Below is a small trained network, with its code and all its weights. Each question gives an input and a class and asks what happens when units are switched off, that is, made to give their printed mean instead of their output.

import numpy as np


def w(rows, s, z=0):
    codes = np.array(rows[::2]) - 128.0
    scale = np.full(codes.shape[1], s)
    scale[-1] = z or s
    return codes * scale


def norm(h):
    return h / np.sqrt((h * h).mean(-1, keepdims=True) + 1e-5)


def f(y):
    return np.maximum(y, 0)


def log_softmax(a):
    a = a - a.max(-1, keepdims=True)
    return a - np.log(np.exp(a).sum(-1, keepdims=True))


def net(x, mask):
    res = np.array(x, float).reshape(1, 3) / 4 @ E
    u = 0
    for l in range(3):
        y = f(norm(res) @ A[l][:, :-1].T + A[l][:, -1])
        res = res + np.where(mask[u : u + 3], y, B[l][:, -1]) @ B[l][:, :-1]
        u += 3
    return log_softmax(norm(res)[-1] @ U[:, :-1].T + U[:, -1])


A, B = {}, {}
E = w([
[200,66,96,174,164,175,138],'x0',
[151,247,148,131,170,116,190],'x1',
[162,136,214,149,185,133,3],'x2',
],0.0052)
A[0] = w([
[23,174,152,15,88,109,95,56],'L0N0',
[119,43,124,2,59,146,42,35],'L0N1',
[2,178,179,123,92,35,113,2],'L0N2',
],0.0064,0.0074)
B[0] = w([
[170,78,88,137,163,152,152,249],'L0N0',
[139,170,137,220,89,175,111,254],'L0N1',
[206,85,50,238,248,123,130,205],'L0N2',
],0.012,0.0029)
A[1] = w([
[2,68,159,67,33,150,43,30],'L1N0',
[139,110,216,38,171,95,14,68],'L1N1',
[24,114,135,73,55,88,192,254],'L1N2',
],0.0081,0.00049)
B[1] = w([
[96,220,196,152,2,50,107,199],'L1N0',
[80,74,69,122,76,67,222,253],'L1N1',
[137,145,110,48,45,179,94,202],'L1N2',
],0.0088,0.0036)
A[2] = w([
[161,118,193,102,71,213,40,3],'L2N0',
[52,87,243,151,186,16,87,135],'L2N1',
[76,255,143,118,164,75,162,32],'L2N2',
],0.0099,0.004)
B[2] = w([
[181,197,131,146,205,187,159,230],'L2N0',
[93,169,70,25,126,138,215,252],'L2N1',
[165,87,234,254,70,178,92,247],'L2N2',
],0.0094,0.0029)
U = w([
[190,24,100,137,216,179,189,173],'0',
[54,194,131,29,30,95,254,199],'1',
[118,168,214,233,34,158,78,148],'2',
[150,134,93,114,141,184,151,139],'3',
[47,207,216,25,223,50,10,2],'4',
[32,220,137,34,205,27,12,2],'5',
],0.011,0.0092)

Each question gives the input, the list of numbers given to net, and the class t.
The units are the neurons (one row each of A and B). Each row of codes is followed by its name. A weight is (code - 128) times the scale printed after its matrix; where a second scale follows, it is the last column's (A, B and U).
mask holds one flag per neuron, layer by layer. A switched-off neuron (its flag False) gives its mean, the last column of its row in B, instead of its output. The means were averaged over made-up inputs and are rounded, as every weight is.
A unit's drop is (log p(t) with every unit on - log p(t) with that unit switched off) / (log p(t) with every unit on - log p(t) with every unit switched off).
unit that matters most: the unit with the biggest drop
top k neurons: the k neurons with the biggest drops, biggest first
k most important neurons of layer l: the k neurons of layer l with the biggest drops, biggest first
drop when u is switched off: that unit's drop, to one decimal
input [-3,6,-4], class 2: top 2 neurons	L2N2; L1N1
input [3,7,8], class 1: 2 most important neurons of layer 0	L0N1; L0N2
input [0,-6,6], class 1: unit that matters most	L2N1
input [3,4,4], class 1: top 4 neurons	L0N1; L0N0; L0N2; L1N1
input [0,-5,6], class 1: top 2 neurons	L2N1; L0N2
input [-8,-2,8], class 0: top 2 neurons	L0N2; L0N0
input [5,-1,-6], class 1: top 2 neurons	L0N2; L0N0
input [-5,-7,-5], class 2: top 3 neurons	L0N1; L2N1; L1N1
input [6,7,3], class 2: top 3 neurons	L0N0; L0N2; L2N1
input [5,6,3], class 2: top 4 neurons	L0N0; L0N2; L2N2; L2N1
input [7,5,8], class 1: 2 most important neurons of layer 2	L2N1; L2N2
input [3,6,-3], class 2: top 2 neurons	L2N2; L0N0
input [6,-5,-7], class 1: top 3 neurons	L0N2; L0N0; L0N1
input [-7,8,-2], class 2: unit that matters most	L2N2
input [-5,-4,5], class 0: 2 most important neurons of layer 2	L2N2; L2N0
input [6,-8,-7], class 2: top 3 neurons	L0N2; L0N0; L2N1
input [-4,8,0], class 2: drop when L2N2 is switched off	0.5
input [1,-8,2], class 2: drop when L0N1 is switched off	3.1
input [-6,5,-2], class 0: drop when L0N2 is switched off	0.4
input [-2,-4,8], class 1: drop when L1N2 is switched off	0.0
input [-4,5,-4], class 2: unit that matters most	L2N2
